Each row has two labels, one from each of two sets.
[ 15 -22   1  -4  18  17  -9 -13   7 -12  10   0  -7  -3   1  49   2 -11
 -11  -4   6  -4  53   7   3   8 -15  -3 -14  -8  -1   0   0   2 -22  -3
  -9   9   3  -8  10   5  -9  -8  -9   6   8 -12  -9  -4   3 -21 -12  15
 -22 -42   1 -38  18  -1   3   2  -7  -1 -17  19  13   6  -2 -21 -27   0
 -52 -22   4   4  -1] -> (30) & j277
[-24 -14 -14   2  10  -2 -12 -18  21 -26   2   6  -1   4   7  10  -4   3
  -5  -6  -7 -18  23  -5  -5  -5  20   8 -21  -3  -1   9  -3  -3  -9 -14
   2  10  -1   5  11   8  -1 -12   7   9   0   7   0  -8  25  -7  -5  -6
   0 -11  12 -14  14  -1  -3   3   7  -9   8  48  -4   1  13 -25 -48  -1
 -52 -28  -6   4 -11] -> (30) & j910
[-16   1  11   5  31 -14 -21 -20  22 -12   2  -3   6  -3  13  31  -4  19
  -3  -4  25 -15  36   3 -36  14  -5  11 -17  -2  -5   1  -7  -7 -14 -12
 -10  -4   5   7  10  -7   6  -8   0   4  11   5  11 -10   7 -22 -11  20
  19 -39  12 -26   5   5  -7  10   8 -13  -1  67   4   6  11  14 -65   2
 -94 -36   1   9 -28] -> (29) & j910
[  6 -38  24   1  16  -7 -19  -8   1 -21  15  -1   0  -3   2  24   7 -94
  11   3  12   9  17  14 -15  -4  -8  22 -19  -8  -6   8  -4  -5 -21  -3
   5  -6  -8  19 -11   8   0  -6   3   2  20 -10  29   1 -21 -21  -4  -2
  39 -36 -14  -1 -13   8 -11  -4  -6 -14  -4 -18   7  21  12  -6 -48 -14
 -38 -29   0  14 -14] -> (29) & j277
[  7 -34  15  -4  18  -3   1 -16   4 -28  12   2  -7  -2   8  39  13 -20
  31  -1  10  -5  26   4  10  -2  -4   5  -4  -5   0   5 -15   0  -7 -11
   3   7 -15  -2   9   2  -2   4  -2   7  15  -1 -14  -2  40 -19  -2  -3
  -9 -49   5 -29   6   6   3  -9 -15  14  28  11  11   5 -13  11 -30  -7
 -28  -7   7   5 -16] -> (30) & j910
[  0   1  17   0  17  -6  -6  -5  -3  -9  12  14  -3 -11  -2  31   4 -12
   2  -5  -4  -5  33  -1   0  19   1   3  -7  -3  -3   3  -6  -1 -10 -14
  -4  10   2   8   7  10   0  -1  -2  13  28  -1 -26  -1  36 -23  -3  -5
  -8 -44   3 -60   3  -4  -4   7  -4   1   4 -30   3  14  -8  18 -42  -8
 -47  -3  -2  -2 -16] -> (30) & j910
[-12 -12 -13   7   2 -15  -2 -28  -4 -13   5   8  -1  -3  -3  26   3   0
  -7   4 -18 -14  26  10   7 -14 -17   2   2   6  -2  -3  -4   5 -10   1
   6  17  -3   1  -1   5  -4 -10  -5   6   2  -6  -3  -3 -11  -7 -13   2
  -6  -1   6 -13   5   2   0   5   0  -6   0  68   2  10   3 -21 -14   8
 -35 -12   4   0 -10] -> (30) & j306
[  5  -8  30  -4  -2  -2 -14 -15   8 -12   7   2   1   5  10  33  -4 -14
 -11 -11   9  -7  36   0  -8  18  -1   8 -14  -2  -8   2  -8   2 -13 -12
   0   7 -36  -5   7   5  -7 -13  -5   6  14   4  -8  -9  26  -6   6  -4
  -5 -55   2 -55  12  -4 -21   7 -10   1  -3 -12   4  23  -3   1 -62  -2
 -61 -29   4   6 -27] -> (30) & j910
[ 24 -33   3 -10  23  -6  -4   0   6 -10   2   1  -1   0  -1  29  12  -1
   5  -2  37   1  29   8  -2  16  -3  10 -11 -12   6   8 -10  -4   6 -14
  10  -5  -8  -3  12   3 -30   6 -11  -5  23  -7  -2   0   2 -22 -10   8
   9 -43  10  10  -1   1  -1  -6 -22  -2  -4  70  -3  -6  -8  24 -27  -7
 -26 -15   1   6 -19] -> (29) & j910
[ -7 -18 -11  -1  -1  -4  -3  -6  -1 -23   4   5  25   3   0  10   1  -3
 -14  17 -10 -11  18  14  17  -6  -5   8  -7   9   9   2  -7 -13  -3 -11
  -6  19 -22   6   6  20  39  -4   1   1   4   2  -4   4  36 -24  -5 -20
  -2  -8  -1 -31  34  -1  -7   0  -2   6   5  69  10   4   3 -24 -22   5
 -47 -13  -4   2 -13] -> (30) & j928
[  5  -8  28  -4  21   0 -14 -18  -1 -18   9   1  -1 -18   6  40   0 -10
   2  -5   6   1  33   6  -8  20  -1   2  -2  -2   1  -7 -16  -6 -10 -12
   0  16  -1   9  10  11   1  -7  -2 -15  22  -4  -6  -6  29 -22   3  -2
  -6 -47   1 -67   3   0 -11   0  -6  -3   1 -28  15   3  -7  11 -72  -6
 -51  -7   0   2 -18] -> (30) & j910
